Where the symbols take the states:
at | r e o
HD | CL NC BH
PH | JR JQ SR
TM | CJ RD BC
BS | JG PG ZL
FT | FC BS MF
FC | GR RJ RL
CT | JP JC JG
FP | HS BF FC
MN | JP SQ FH
HR | MS JR CF
NZ | SR QG DL
JL | HJ JG SQ
NT | NR NJ GD
JC | BS RT MN
GS | HN TZ HS
TP | HM ZR TG
NL | QL FP GS
FH | GD LJ BL
CL | GB PC GL
DQ | BL NG NQ
QD | TD NZ QH
FG | SQ HR CZ
QP | QG BM HQ
JG | MF MN JC
BG | BC QJ PR
SF | SF TD MJ
PF | NC CG RF
SB | ZZ RF PF
TR | HB TP LC
DJ | RJ NR CN
CH | MT NC ZZ
MF | CT JP BL
JQ | FG GT BT
NG | RT SQ MD
GT | PH SG SC
MH | QH PQ FL
GP | RJ DJ TL
GR | ZR GR ZL
HN | BP TL HB
DC | HS QJ FP
LL | PF QJ GL
CM | TP GR QB
HL | MH SB ZP
CZ | LP CF HR
HH | QD PR MH
GB | DT ZZ JZ
RD | MJ QH QD
HQ | NZ QH BC
LZ | RG GS ZR
PG | MN DQ FH
MD | RT LP SQ
RN | BG QP BM
QL | PC HS GS
ZL | GD CT JL
JZ | SF QD RD
BP | HZ TR MC
RF | TD CL CG
TN | BF MR QN
SG | JQ SQ CJ
NJ | RL RJ DJ
RP | DJ NT MR
CN | RP PZ NR
LP | FG GG MS
RJ | NJ MR MF
JR | BH SC GT
PZ | NT JG PG
ZR | QB RL FC
RT | JC NF PM
QB | TG LC GR
MJ | CH HH TD
CJ | BT MJ SF
NQ | LJ NQ NG
QH | HH DL NZ
ZP | CH PF SB
DT | TZ ZP HL
QG | PQ HD ML
TZ | FP TN MT
SN | CG LZ NC
HZ | QN HB NR
MR | CN RP NT
PC | LZ TR NL
RL | FH RP RJ
SR | GT BT JQ
BC | HD PC RN
PQ | DL HQ QP
LQ | CL HQ LZ
NC | SB RG PC
GD | PZ HJ BS
TG | CM FC ZR
BL | SJ SJ LJ
QN | DH MC CG
QJ | BM CH GB
BM | PR HL HQ
CF | GG GT JR
LC | FP TG TP
RG | RF LQ SN
JP | JC SJ PG
TD | RD MH HH
DL | FL CF QG
HS | NC MT TZ
PR | RN GB QJ
ZZ | ZP HB NC
ML | QP BC HD
HB | MC HM TL
PM | NG FG NF
GG | HR PH BH
NF | MD CZ FG
HJ | ZL MF FT
MT | BR QN BR
SJ | FH NQ DQ
GL | LQ NL LQ
NR | HM ZL NR
SC | SR CJ MH
BH | CF SQ PH
MS | JQ PM GG
LJ | DQ PM RT
BF | MT HZ DH
DH | TN HN HZ
CG | BM GL CL
BT | RT JZ TM
MC | HN LC TR
SQ | NF BT MS
TL | TR CM HM
BR | PC QL BF
FL | NZ QP MH
HM | LC QB LL

The rows follow the links: the fewer symbols apart two states are, the more alike their rows tend to be.

Each row is also shifted at random along 10 hidden directions that mean nothing.

Some states, each with a row of numbers:
GG: [  3,  -1,  -5, -21,  -3,  -3,  -3,  18, -20,   8,  17, -19, -11,  -2,  18, -39,   2,   8, -11,  17,  11,  17,  -2, -11,   2,  17,  -3,  17,   0,  -3,   3,  -2,  -1,   6,   6, -13,   7,  -2,  -1,   1, -22, -14]
ZR: [  9,  -8,   1,   0,   9,   1,  23,  -6, -11,  -6,   3,  13,  24,  -3, -20,  21,  14,  13,  -9,  -9,  -4, -25,   5,   8,   3,  -6,   8,   3,   1,  14, -22, -15,  -2,  -5,   1, -14,   1,   8,  13, -10,  25,   2]
MJ: [ 18,  14,  -3,  11,  -6,  16,  -8,  -1,  14,   2,  -9,  -2, -14, -11,   9,  -1,  -3, -12,  13, -34,   5,   5,  -9,   0,  10, -17,   2,   8,  10,  -8,  11,  -4, -19,  -1,  17,   0, -20,  -1,   7,  14, -10,  -1]
ZP: [  8,  -1,  -3,   2,   0,  20, -16,  10,  38,   1, -27,  16,   1, -21,  12,  31, -20,   8,  17, -11,  36,   0,   5,  27,  19, -18,  -6, -12, -21,  -8,  -7,  14,  -7,   8,  10,   4, -12,  -2,  27,  30,  -8,  13]
LP: [ 54,  -1,  -5, -10,  -1,  -9,   6,   1,  -6,  13,  -3,  23,  -9, -17, -28, -16, -20,  -9,   6, -20,  12,  30,  15,  -4, -10,  -6, -12,  -6,  11,  22, -13, -29, -18,   4,  -5,   5, -14,  -2,  11,  17, -29, -15]
GR: [ 22,  -1,  -4,  16,  11,  -9,  -7,  15,   8,  -7,  -1,   6,  -7,  17, -18,  16,  10, -10,   4, -10,  -5, -16,   8,   3,   6,  28,  -2, -12,  12,  11, -17,  -8,  -3,  -4,   0,  -9, -15, -17,  18,   6,  10,   1]
RL: [  9,  38,  15,  -2,   7,  29,   5,   4,  -2,  16,   5,  15, -20, -15,  22,  -8,   7,  17,  17, -22,  19,  14,  12,  -5,  24, -50,  10,  15,   1,   3,   4, -13,   7,   5,  10,   2,  -6,  18, -19, -20,   8,   1]
BF: [-50,  -9,  -2,  -8,  15,  13,   6, -16,  -2,  -1,   1,  -8,  18,  -1,  14,  10,  10,  24,   0,  19,  -1, -23, -16,  -4,  -9,  -9,   9,   2,  -5, -19,   4,  18,   6,  -1,   6, -19,  33,  20, -15, -17,  19,   6]
GB: [  6,  14,   8,  11, -18,  -5, -17,   0,  13,  -7, -11,   9, -18, -10, -15,  18, -14, -30,  -6,  -2, -21,   3,  -8,   1,  -1, -19, -12, -15, -12,  -7,  25,  15,  -5,  -4,  -3,  14, -30, -10,   4,  23,  -5,  16]
BG: [ -3,  20,  -5,   8, -26, -12,  -6,  19,  -4,   8,  -3,   3,  -4,   2, -34,  -4,  -6, -35, -20,  12, -25,  13,  -8, -22,   2,   4, -22, -13,  -8,  -9,   8,   5,   5,  -6,  -3,   0, -12, -15, -11,  -7, -11,   2]
QD: [-71,   4, -14,   3, -14,   1,  -8,   7,  -6,  11,   4, -16,  -7,   3,  -2,   9,  -4, -20, -14, -10,   6, -15,  -7, -19,  24,   1,   1,  -8, -11, -19,   3,   4, -18,   4,  26, -20,  -8, -12,   1,  -8,   8, -13]
NT: [ 28,  26,  -6,   4,  -3,   7,   4,  11,   7, -27,  -7,  -1,  -5,   8,   3,   1,   9,  -4,  15,  11,   6,  -4,   8,   4, -20,  13,  18,   2,   9,  13,  -2,  27,  16,  -3, -16,  17, -15, -16, -14,  23, -22,  25]
LL: [ 16,  -4,  -3,   1,  -6,   9,   9,  15,  -1,  17, -11,   1,   9,  -5, -10, -24, -22,  26,   6,   9,  28,  28,  12,   1,  46, -35, -16,  -3, -28, -18, -27, -16,  -7,   9,  26,  -6,   9,  14,  19, -15,   9, -16]
NJ: [ -2,  -9,  16,  -1,  -1,  -3,  36, -14, -26,  -1,  -3,   7,  33,  -9,   3,  21,   6,  28,  -3, -18, -11, -17,  17,  -9, -14, -25,  23,  15,   5,  10,  -7, -16,  18,  -5,  10,  -8,  16,  25, -15, -23,  16,   9]
HS: [  6,  -8,   3,   3,   1,   9,   3,  -3,   2,  -5, -14,  -4,  -2,  -6, -19,  17, -12, -15,   4,  19, -26, -15,  -3,   1, -15,  -1,   9, -30,  -6,   1,  10,  28, -10,  -5,  -9,   0,   5,   4,   4,   4,  22,   7]
SG: [-11, -23, -11,  -2,  -3, -25,   9,  -7, -11, -14, -12,  -4,  16,   7, -29,   1,  -2, -11, -13,   0, -14, -17,   6,  -1, -29,  24,   7,  -2,  18,  14, -13,  -3, -20,  -8, -10,  -9, -14, -10,  16,  21,  -9,  -3]
LZ: [ 15, -25,  -2,  -3,  -4,  -2,   9,  24,   7, -16,  17, -16,  -2,   7,   5,  -3,   2,  14, -11,   1,   2,  -3,   4,   1,   9,  31,   2,   3, -14,  -9,  -2,   4,  -6,   3,  29, -29,  28,  10,   9, -20,   1,   0]
BH: [ 16, -17, -12, -18,  -4,  -3,   6,  13,  -3, -10,   9,  -1,   9,  -5,   8, -28,  12,  12, -11,  12,  18,   4,  -1,   8, -21,  27,  -3,  21,   7,  13,  -7,  -4,  -6,   4,  -9,  -3,   3,  -4,   3,  15, -31,  -3]
HN: [-13,  -2, -11,  11,  12,  -6,  -3, -17,  -7,   6,  -4,   7,   4,  13, -22,   2,  -3,   3,   9,  17,   3,  -4,  -8, -14,   1,  -9, -13, -19,  -5, -12, -13,  -5,   1,   3,   1,   3,   6,  -4,  -3,   2,  11,  -6]
HJ: [-14,  -8, -10,   4,  -6, -18,  -2,   6,  -8,   2, -10, -23,   8,   8, -36,  34, -19, -23, -12,  22,  -1, -10,  30,  -1,  11,  20,  19, -41,  -2,  18, -11,  18,   3,  10,   1,  -2,  -3, -31,  -4,  12,  13, -10]
SB: [ -4, -15,   9,   4, -15,  -9,  -4,  -9,   5,   5,  -3,  13,  -7, -15, -18,  21, -28,  -4,  -7,  -9,  10,  11,  15,   1,  19, -36, -12, -22, -29,   1,   7, -14, -11,  12,  19,  10, -10,   2,   7,  10,   4,  -2]
RF: [ -7, -20,  -6,   4,  -2,   2,  -6,  19,  26, -17, -13,  -7,   1,  12,  22, -16,  -8,  21,   9,  18,  25,   3,   3,  25,  18,  13,  -6,   3, -24, -14, -16,  18,  -6,   2,   6,   4,   1,   0,  32,  14,  -4,   6]
PG: [ -8,   1,  -2,  -9,  -3, -26,   8, -15,  -3, -14,  38, -13, -11,  18, -22, -23,   5,   4, -14,  -3,  10,  32,  12,  -1,   4,   4,   2,  11,   6,  11,   4, -21,   5,  12,   3,   6,  15,  -7, -33, -22, -20,  -9]
DT: [  6, -20, -10,  -1, -13,  -2,   1,  20,   7,  -2,  -3, -21,   6,   1,  10,  -1, -19,  18,  -1,   4,  22,  11,   3,  -4,  23,  11,  -1,  -3, -26, -28,  -8,   7,   0,  11,  40, -21,  24,   2,  11,  -6, -10,  -4]
RG: [  5,  -9,   7,   2, -11,  -5,   3,  15,   1,  -3,  -5,  -8,  -7,   7,  -8, -19, -16,   3,  -7,  19,  -9,  12,   9,  -1,  18,  -5,  -5,  -7, -19,  -9,  -3,   8,  -7,  -2,   9,  -2,   2,   7,  14, -10,  13,  -4]
BP: [  3,  22,  -7,   4,  17,  21,  -9,  -9,  -6,  28, -17,   6,   6,  -9,   2,   3,  -8,  10,  22,  12,  16,   2, -11, -10,  22, -34,  -7, -13,  -7, -22, -12,   4,   6,   3,   5,  -1,   5,   4,   3,   2,  16, -11]
MT: [ 15,  -3,   3,   8,   3,   4,  -2,  -2,   7,  -2,   3,  -3, -18,   6, -12, -18,  -3,  -1,  10,   1, -17,  15,  -9, -19,  -9,  -8,  -8,  -4,  10, -11,  14,  -3,  -9,  -2,  13,  -7,  16,  14, -19, -15,  -3,  -1]
TM: [ 14,  -9,  -5,   6,  -5,   4,   6,   3,   6,  -6,  -8,  -9,  17,  -5,  16,   6,  12,   1,   0, -37, -10, -11, -14,   1, -11,  14,   8,  27,  24, -12,   1,  -5, -10, -11,  17, -22,  -1,   7,  11,   0, -14,   2]
FL: [-24,   1,   0,   3, -14,  15,  -2,   3,  -5,  14,  -7,   5,  10,  -8,  14,  -7,   9, -14,  -7,  12,  -3,  -7, -14,   3,   0,  -3,  -9,   5,  -4,   3,   2,   4,   3,  -4, -17,  20,  -8,  -4,   0,   1,   8,  -3]
MS: [ -3,   1,  -4, -19,   9,   2,  -9,   0,   2,   8,  -6,  16,  -3, -18,   0,   1,  -7,  -1,   3,  -6,  16,   3,   6,  10,  -9,   1,  -3,  -3,   3,  13,  -7,  -3, -11,   3, -16,  -3, -13,  -2,  16,  22, -14,  -2]
LQ: [-12, -21,  17,   2, -15, -12,   4,  -1,   4,  -2,   8,  19,  -9,  -8, -29,  12,  -9,  -9, -22,  -9, -21,   3,  10,  -4,   1, -19, -16, -13, -15,  12,  13, -19, -13,   1,   6,   1,  -2,  13,  -2, -16,  14,   3]
DL: [ 24,  -8, -10,   0, -32,  -5,  14,   5, -29,   2,   7,  -9,  10,  -3, -13, -19,   0, -29, -19,  27,  -9,   2,  -9, -11, -15,  17,  -3,  -4,  -8,  17,   3,   2,   1,   0, -11,  27,  -4, -20,  -9,   6,  -9, -10]
JG: [  8,  -5,   3,  -9,   9,   2,   6,  -7,  16,  -4,   9,  -5,  19, -14,   0,  21,  14,  20,  -7, -25,  15,   7,  12,  18,   1,  -2,  15,  21,  23,  11,   2, -13,  10,  10,   9, -14,  18,   6, -21,  -9, -14,   3]
PF: [-17, -11,   3,   3,   5,   0,  -8,  14,  32,  -9,  -4,   9,  -1,   4,  11,  -9,   0,  31,   3, -11,  20,  14,   4,  13,  20,  -6, -19,  17,  -9, -19, -10, -11,  -5,   4,  20, -16,   6,  16,  15,  -6, -10,   8]
HQ: [-22,  14,  -3,  -6, -17,  10,   2,  22,   2,  12,  15,   3,   4,  -9,   2,  -9,  21,  -5, -24, -13,  -8,   7, -16, -17,   7,   2, -17,  23,   2, -14,  11, -10,   5,  -2,  13, -23,  11,   7, -22, -32, -14,   0]
HL: [-18, -15,  11,   1, -21, -17,  -1,  -7,  -8,  -2,  10,  -5,   0,  -2,  -1,  -3, -10,   3, -20,   7,  -7,   9,  -1,  -5,  10, -22, -14,   3, -25, -12,  16,  -9,   1,   6,  14,   8,   0,   4,  -6,  -3,   0,   0]
PZ: [  9,  -8,   2,  -6,   1,   9,   6,   4,   6,   0,   7,  -7,   7, -13,  24,  33,   0,  17,   5, -20,  30,  -3,  21,   8,   5,   3,  25,   3,   0,  13,   2,  -1,  16,  15,  20,  -4,  18,   0, -17,  -1, -10,   4]
SJ: [-19,  13,   1, -10,  14,  -6,  -8, -16,  18,  -8,  14,   7, -11,  12,  10,  -1,   0,  -1,   8,  -8,   8,   8,  -3,  17,   0,  11,   0,   5,  -2,   3,   1,   4,   4,   0, -21,  11,   3,  -2,   1, -10,  -2,   5]
FP: [  8,  -1,   4,  -2,   4,  20,  -4,  12,  -9,  10,  13, -26, -18,  -1,  24,  -6,  -3,   3,   4,  19,  -9,  -5, -11, -14,  14,   5,  11, -11, -13, -20,  20,  21,   1,   4,  21, -19,  28,  11,  -7, -21,  23,  -6]

From each start, follow one symbol. Which state do you reach?
Answer with the state's name.
[-29,  -8,   0,  18,  -9, -10,  -6,  -1,   3,  -8, -12,  -1,   3,  27,   8, -24,  16, -15,  -3,   7, -29, -11, -19,  -2, -18,  19, -13,  16,  18,  -4,  -1,  -1,  -3, -18, -21,  19, -19,  -5,   7,   2,   4,   2]
e -> DL
[ 10,   0, -10,  -3,  -2,  10,  13,   4,  20, -15,  -2,  20,   2,  -6, -48,  -5,   4,   0,  -6,   2,  -1,   8,  -3,   2,  -5, -12, -12,  -4,   0,   2, -10,  -1, -21,  -2,   2, -15,   7,  12,  -5, -11,  -6,   8]
o -> NL
[  2,  -2,  11,   6, -15,  -1,  11,   5, -26,  24,  -4,  -2,  10,   5,   1, -45,   4,   0,  -9,  18, -24,  19,  -9, -17,   1, -12, -18,  17,   8,  -2,  -1, -21,   9, -11,  -9,  16,   6,  12, -10, -27,  10, -19]
o -> ML
[-41, -13,   7,   7,   6, -25, -19,  -7,   8,  -1,   4,  -4, -15,  14, -25,  21,  -1, -13, -13,  -3,  -8,   3,  22,   0,   2,   8,  -2, -18,  17,  18,   7, -14,   1,   8,  -6,   2, -10, -16, -15,   5,   5,  -5]
o -> SQ
[-25, -31, -11,   0,  -1, -23,   5, -39, -20, -20,  29,  10,  11,   5, -16,  18,   5,   6, -16,  26,  18, -22,  -9,   3, -12,  -7,  -7, -15, -31,  12,   0, -10,   2,  16,  -3,  25,   7, -14, -12,  17,   7,   4]
e -> HM
[ -1,  11,   6,  -4,  12,   2,  -9,   1,   5,  27,  -5, -18,  -2,  -2,   6,  -7, -13,   9,   9,  -6,  13,  27,  17,   3,  33, -13,   8,  -1,  13,  -5,  -5,  -8,   6,   8,   8,  -8,  11,   3,  -5, -16,   5, -22]
r -> BS
[ 29,  12,   5,  -2,   1,  -2,  25, -17, -11,  -7, -16,  -6,  32,  -7, -27,   3,   4,   7,  -1,  13, -12,   4,  15,  12, -11, -25,  23,   8,  21,  20, -11,   5,  15,  -6, -21,  15,   0,   1, -17,   1,   5,   5]
e -> HJ
[-10,  27,  20,   4,   5,  10,  -2,  -3,  -5,  -3,   0,   9, -17,  -1,  20,   8,  12,   4,   9,  -9, -14,  -7,   6,  -6,  -7, -23,  12,   8,   6,   5,  17,   4,  17,  -5, -10,   9, -15,   9, -20,  -3,  10,  19]
r -> NJ
[ 30,  -4, -18,   7,  -2,   6,   4, -15, -10,  -7,  -8,  -4,  -1,   8, -17, -14, -15,  -9,  20,  42,  17,   4,  -7,  -2, -12,  -5,   3, -27, -14,   4,  -9,  20,  -2,   8, -12,  35,   2, -16,  -8,  25,  -3,  -4]
r -> TN
[ -9,  -6,  -2,  13,   0, -12,  12, -12, -12, -10, -13, -22,  16,  22,   4, -29,   6,   5,   2,  -1, -27,  -7, -10,  -4,  -5,  -1,   7,  22,  18, -18,  -5,   0,  -7, -16,   3,  -3,  -7,   7,  12,  -5,   9,  -4]
e -> TD
[  9,  20,  -4,   8,  20,   9,  -1,  -4,   1,   9,   2,  17,   0,   1, -20,  -6,  13,   8,   8,  -4,   4,  -2,  -9,  -4,  18, -24, -15,   4,   7,  -7, -16, -18,  -4,  -3,   4, -10,  -7,   5,   5, -10,  15,  -4]
r -> FP
[ 33, -25,  13,   1,  -2,  23,  -5,   5,  10,   2,  12,  -5, -31,  -6,  29, -17, -10,   7,  14,   7,  12,  13,  -1,   8,   8,  -5,  -1,  -7, -15,   6,  19,  -2, -10,  10,  11,  17,  16,  16,   0,  -4,  10,  -7]
o -> GS
[ 29, -41,  15,  -6, -17,   2,  21, -17, -37,  11,  23, -33,  13, -23,  50,   3,  -5,  19, -10, -29,   2,  -7,  -6,  -5,   5, -12,  26,  24,  -6,  -4,  26, -24,  -4,   9,  43,  -6,  25,  19,  -1,  -8,   6, -19]
e -> MJ
[ -9,  -6,   6,  -7,  -8,   5,   2,   6,  13,   0,   0,   6,   0, -17,  -8,  10, -10,  12, -11,  -6,   5,   6,   5,   3,  18, -26,  -7,  -2, -21, -12,   7,  -2,  -9,   7,  22, -19,   9,  16,   1, -10,   3,   6]
e -> RG
